Here is a tiny trained network, its code and every weight. The questions are about switching its units off for an input and a class, where a switched-off unit gives its printed mean instead of its output.

import numpy as np


def w(rows, s, z=0):
    codes = np.array(rows[::2]) - 128.0
    scale = np.full(codes.shape[1], s)
    scale[-1] = z or s
    return codes * scale


def norm(h):
    return h / np.sqrt((h * h).mean(-1, keepdims=True) + 1e-5)


def f(y):
    return y / 2 * (1 + np.tanh(0.7978845608 * (y + 0.044715 * y**3)))


def log_softmax(a):
    a = a - a.max(-1, keepdims=True)
    return a - np.log(np.exp(a).sum(-1, keepdims=True))


def net(x, mask):
    res = np.array(x, float).reshape(1, 3) / 4 @ E
    u = 0
    for l in range(4):
        y = f(norm(res) @ A[l][:, :-1].T + A[l][:, -1])
        res = res + np.where(mask[u : u + 3], y, B[l][:, -1]) @ B[l][:, :-1]
        u += 3
    return log_softmax(norm(res)[-1] @ U[:, :-1].T + U[:, -1])


A, B = {}, {}
E = w([
[222,129,100,102,143,128,105,212,182,145,79],'x0',
[96,119,178,24,193,185,96,165,157,59,138],'x1',
[127,37,99,196,157,224,253,208,87,77,97],'x2',
],0.014)
A[0] = w([
[158,71,107,143,126,182,170,175,109,106,95,124],'0.n0',
[95,118,154,8,138,184,59,172,131,71,150,2],'0.n1',
[130,164,154,33,141,80,24,67,167,134,127,88],'0.n2',
],0.011,0.0053)
B[0] = w([
[61,188,120,94,143,126,156,164,157,134,154,209],'0.n0',
[76,195,191,25,203,121,255,120,152,196,67,209],'0.n1',
[62,226,113,116,119,108,147,217,109,119,180,248],'0.n2',
],0.01,0.013)
A[1] = w([
[60,98,166,131,105,121,108,8,77,119,164,85],'1.n0',
[180,143,88,212,87,61,151,90,131,212,102,2],'1.n1',
[254,124,110,88,129,112,79,202,178,163,82,88],'1.n2',
],0.029,0.0054)
B[1] = w([
[127,181,111,196,160,140,121,100,124,69,122,199],'1.n0',
[151,85,150,5,158,105,155,134,165,108,111,252],'1.n1',
[96,169,123,215,147,146,124,61,95,67,146,204],'1.n2',
],0.024,0.022)
A[2] = w([
[174,175,135,111,103,33,45,46,148,180,122,136],'2.n0',
[148,4,167,162,80,215,18,63,69,179,88,1],'2.n1',
[175,44,149,169,66,127,22,77,100,225,112,70],'2.n2',
],0.032,0.0028)
B[2] = w([
[113,119,92,115,49,167,109,225,125,190,197,255],'2.n0',
[187,157,131,173,168,202,133,176,96,93,125,128],'2.n1',
[113,251,108,128,164,119,91,71,86,153,180,128],'2.n2',
],0.018,0.0072)
A[3] = w([
[96,193,80,218,84,71,253,164,108,240,113,251],'3.n0',
[157,62,128,196,98,127,90,110,161,246,75,130],'3.n1',
[175,18,115,221,104,185,242,204,54,153,75,186],'3.n2',
],0.029,0.003)
B[3] = w([
[208,20,80,194,88,121,84,79,137,98,122,253],'3.n0',
[33,253,179,109,153,195,158,186,78,146,159,128],'3.n1',
[100,224,120,68,52,112,32,188,125,193,228,189],'3.n2',
],0.013,0.022)
U = w([
[78,165,168,11,195,130,189,143,163,113,121,145],'0',
[96,159,64,139,47,145,50,179,114,136,232,142],'1',
[110,185,86,211,159,114,145,56,95,28,151,120],'2',
[157,40,101,134,106,89,103,78,150,112,114,255],'3',
[145,57,217,168,119,141,93,129,8,208,61,65],'4',
[161,112,245,193,63,173,141,115,67,200,55,71],'5',
[140,100,139,181,165,165,105,136,44,226,90,66],'6',
],0.012,0.0096)

Each question gives the input, the list of numbers given to net, and the class t.
The units are the neurons (one row each of A and B). Each row of codes is followed by its name. A weight is (code - 128) times the scale printed after its matrix; where a second scale follows, it is the last column's (A, B and U).
mask holds one flag per neuron, layer by layer. A switched-off neuron (its flag False) gives its mean, the last column of its row in B, instead of its output. The means were averaged over made-up inputs and are rounded, as every weight is.
A unit's drop is (log p(t) with every unit on - log p(t) with that unit switched off) / (log p(t) with every unit on - log p(t) with every unit switched off).
The circuit of an input: a set's keep is (log p(t) with only the set's units on - log p(t) with every unit switched off) / (log p(t) with every unit on - log p(t) with every unit switched off). Starting from all 12 units, units are removed one at a time, each time the one whose removal leaves the highest keep (on an exact tie, the one counted first), for as long as the keep stays at least 0.8.
circuit, biggest first: the units of the circuit, biggest drop first
k most important neurons: the k neurons with the biggest drops, biggest first
top k neurons in layer l: the k neurons of layer l with the biggest drops, biggest first
drop when u is switched off: that unit's drop, to one decimal
input [4,-4,3], class 0: 3 most important neurons -> (0.n2; 0.n1; 3.n0)
input [3,2,-1], class 3: circuit, biggest first -> (1.n1; 3.n0; 1.n2; 0.n1)
input [5,2,1], class 2: 3 most important neurons -> (1.n1; 0.n2; 1.n2)
input [6,0,3], class 2: circuit, biggest first -> (1.n2)
input [4,1,-7], class 1: 2 most important neurons -> (0.n2; 1.n1)
input [3,2,-2], class 3: 3 most important neurons -> (1.n1; 3.n0; 1.n2)
input [-2,3,1], class 3: top 2 neurons in layer 3 -> (3.n2; 3.n0)
input [2,0,3], class 3: circuit, biggest first -> (1.n1; 3.n0; 1.n2)
input [3,-3,6], class 1: 2 most important neurons -> (3.n2; 1.n1)
input [-5,-4,5], class 1: 3 most important neurons -> (1.n1; 0.n0; 1.n2)
input [8,-7,-4], class 2: 3 most important neurons -> (1.n2; 0.n1; 3.n2)
input [-2,-1,2], class 3: 3 most important neurons -> (3.n0; 1.n1; 0.n0)
input [-1,1,3], class 3: circuit, biggest first -> (1.n1; 3.n0; 1.n2)
input [8,-8,5], class 0: 2 most important neurons -> (1.n1; 3.n0)
input [2,-5,3], class 0: 2 most important neurons -> (0.n2; 3.n0)
input [1,1,2], class 3: 3 most important neurons -> (1.n1; 0.n0; 1.n2)
input [-1,-7,8], class 1: circuit, biggest first -> (3.n2)
input [-2,5,7], class 1: circuit, biggest first -> (1.n1; 3.n2)
input [4,1,-6], class 1: 3 most important neurons -> (0.n2; 1.n1; 2.n0)
input [1,5,-7], class 1: 2 most important neurons -> (1.n1; 3.n0)
input [5,0,-5], class 1: circuit, biggest first -> (2.n0)
input [6,-1,4], class 2: 3 most important neurons -> (1.n2; 0.n2; 0.n1)
input [-3,-7,6], class 0: circuit, biggest first -> (1.n1; 0.n2)
input [-1,0,3], class 3: circuit, biggest first -> (3.n0; 1.n1; 1.n2)
input [8,7,8], class 1: top 2 neurons in layer 1 -> (1.n1; 1.n0)
input [-5,-7,-4], class 0: drop when 1.n1 is switched off -> 1.9
input [-1,-4,-3], class 0: drop when 1.n1 is switched off -> 2.4
input [8,4,2], class 2: drop when 1.n1 is switched off -> 0.2
